Here is a tiny trained network, its code and every weight. The questions are about switching its units off for an input and a class, where a switched-off unit gives its printed mean instead of its output.

import numpy as np


def w(rows, s, z=0):
    codes = np.array(rows[::2]) - 128.0
    scale = np.full(codes.shape[1], s)
    scale[-1] = z or s
    return codes * scale


def f(y):
    return y / 2 * (1 + np.tanh(0.7978845608 * (y + 0.044715 * y**3)))


def log_softmax(a):
    a = a - a.max(-1, keepdims=True)
    return a - np.log(np.exp(a).sum(-1, keepdims=True))


def net(x, mask):
    res = np.array(x, float).reshape(1, 6) / 4 @ E
    y = f(res @ A[0][:, :-1].T + A[0][:, -1])
    res = res + np.where(mask, y, B[0][:, -1]) @ B[0][:, :-1]
    return log_softmax(res[-1] @ U[:, :-1].T + U[:, -1])


A, B = {}, {}
E = w([
[122,34,232,53,109,191,206],'x0',
[32,108,246,34,157,127,199],'x1',
[230,155,52,10,95,81,203],'x2',
[168,36,114,104,130,35,179],'x3',
[188,2,197,174,51,135,158],'x4',
[108,73,162,222,70,214,105],'x5',
],0.0072)
A[0] = w([
[197,184,91,213,144,110,79,222],'N1',
[146,63,133,147,110,133,129,209],'N2',
[82,180,138,5,159,112,197,229],'N3',
[99,104,174,186,125,145,118,215],'N4',
[167,4,131,156,91,107,135,195],'N5',
[212,78,134,145,47,80,166,194],'N6',
[67,79,227,226,99,171,125,174],'N7',
[55,81,182,134,117,188,110,253],'N8',
[154,255,28,140,141,113,32,221],'N9',
[134,114,146,179,166,165,126,29],'N10',
],0.0097,0.003)
B[0] = w([
[136,82,110,220,122,107,103,208],'N1',
[168,172,177,186,94,155,130,168],'N2',
[19,140,117,2,198,64,204,211],'N3',
[119,119,162,158,136,191,98,181],'N4',
[194,251,164,147,142,132,158,202],'N5',
[202,174,187,130,78,97,134,199],'N6',
[109,140,123,210,134,212,103,226],'N7',
[101,140,115,79,208,219,112,204],'N8',
[125,83,20,167,37,46,82,253],'N9',
[61,126,112,116,190,108,107,143],'N10',
],0.009,0.015)
U = w([
[77,141,167,24,174,69,197,133],'0',
[215,188,254,149,114,86,171,56],'1',
[162,94,81,173,95,72,47,253],'2',
[107,117,165,167,186,245,61,30],'3',
],0.0085,0.00079)

Each question gives the input, the list of numbers given to net, and the class t.
The units are the neurons (one row each of A and B). Each row of codes is followed by its name. A weight is (code - 128) times the scale printed after its matrix; where a second scale follows, it is the last column's (A, B and U).
mask holds one flag per neuron, in row order. A switched-off neuron (its flag False) gives its mean, the last column of its row in B, instead of its output. The means were averaged over made-up inputs and are rounded, as every weight is.
A unit's drop is (log p(t) with every unit on - log p(t) with that unit switched off) / (log p(t) with every unit on - log p(t) with every unit switched off).
The circuit of an input: a set's keep is (log p(t) with only the set's units on - log p(t) with every unit switched off) / (log p(t) with every unit on - log p(t) with every unit switched off). Starting from all 10 units, units are removed one at a time, each time the one whose removal leaves the highest keep (on an exact tie, the one counted first), for as long as the keep stays at least 0.8.
units of the circuit, in order: the units of the circuit, biggest drop first
k most important neurons: the k neurons with the biggest drops, biggest first
drop when u is switched off: that unit's drop, to one decimal
input [5,-3,-5,0,-7,-8], class 0: units of the circuit, in order	N3
input [4,4,-7,3,-5,-3], class 0: 2 most important neurons	N3, N1
input [5,-7,3,0,0,-3], class 1: units of the circuit, in order	N9, N6
input [-1,-2,-2,2,5,4], class 3: 3 most important neurons	N7, N4, N8
input [7,-3,-2,-2,7,-5], class 1: 2 most important neurons	N5, N6
input [2,3,-6,-2,-5,-3], class 0: 3 most important neurons	N3, N1, N2
input [-1,1,-5,8,8,0], class 1: 2 most important neurons	N5, N6
input [4,-3,1,8,0,-5], class 1: 3 most important neurons	N6, N5, N8
input [-5,0,-5,-4,-4,5], class 2: 2 most important neurons	N9, N1
input [2,-3,0,8,-6,-2], class 0: drop when N1 is switched off	0.1
input [-1,-4,2,-1,4,3], class 1: drop when N8 is switched off	0.0
input [-3,-4,3,2,5,1], class 1: drop when N5 is switched off	0.1
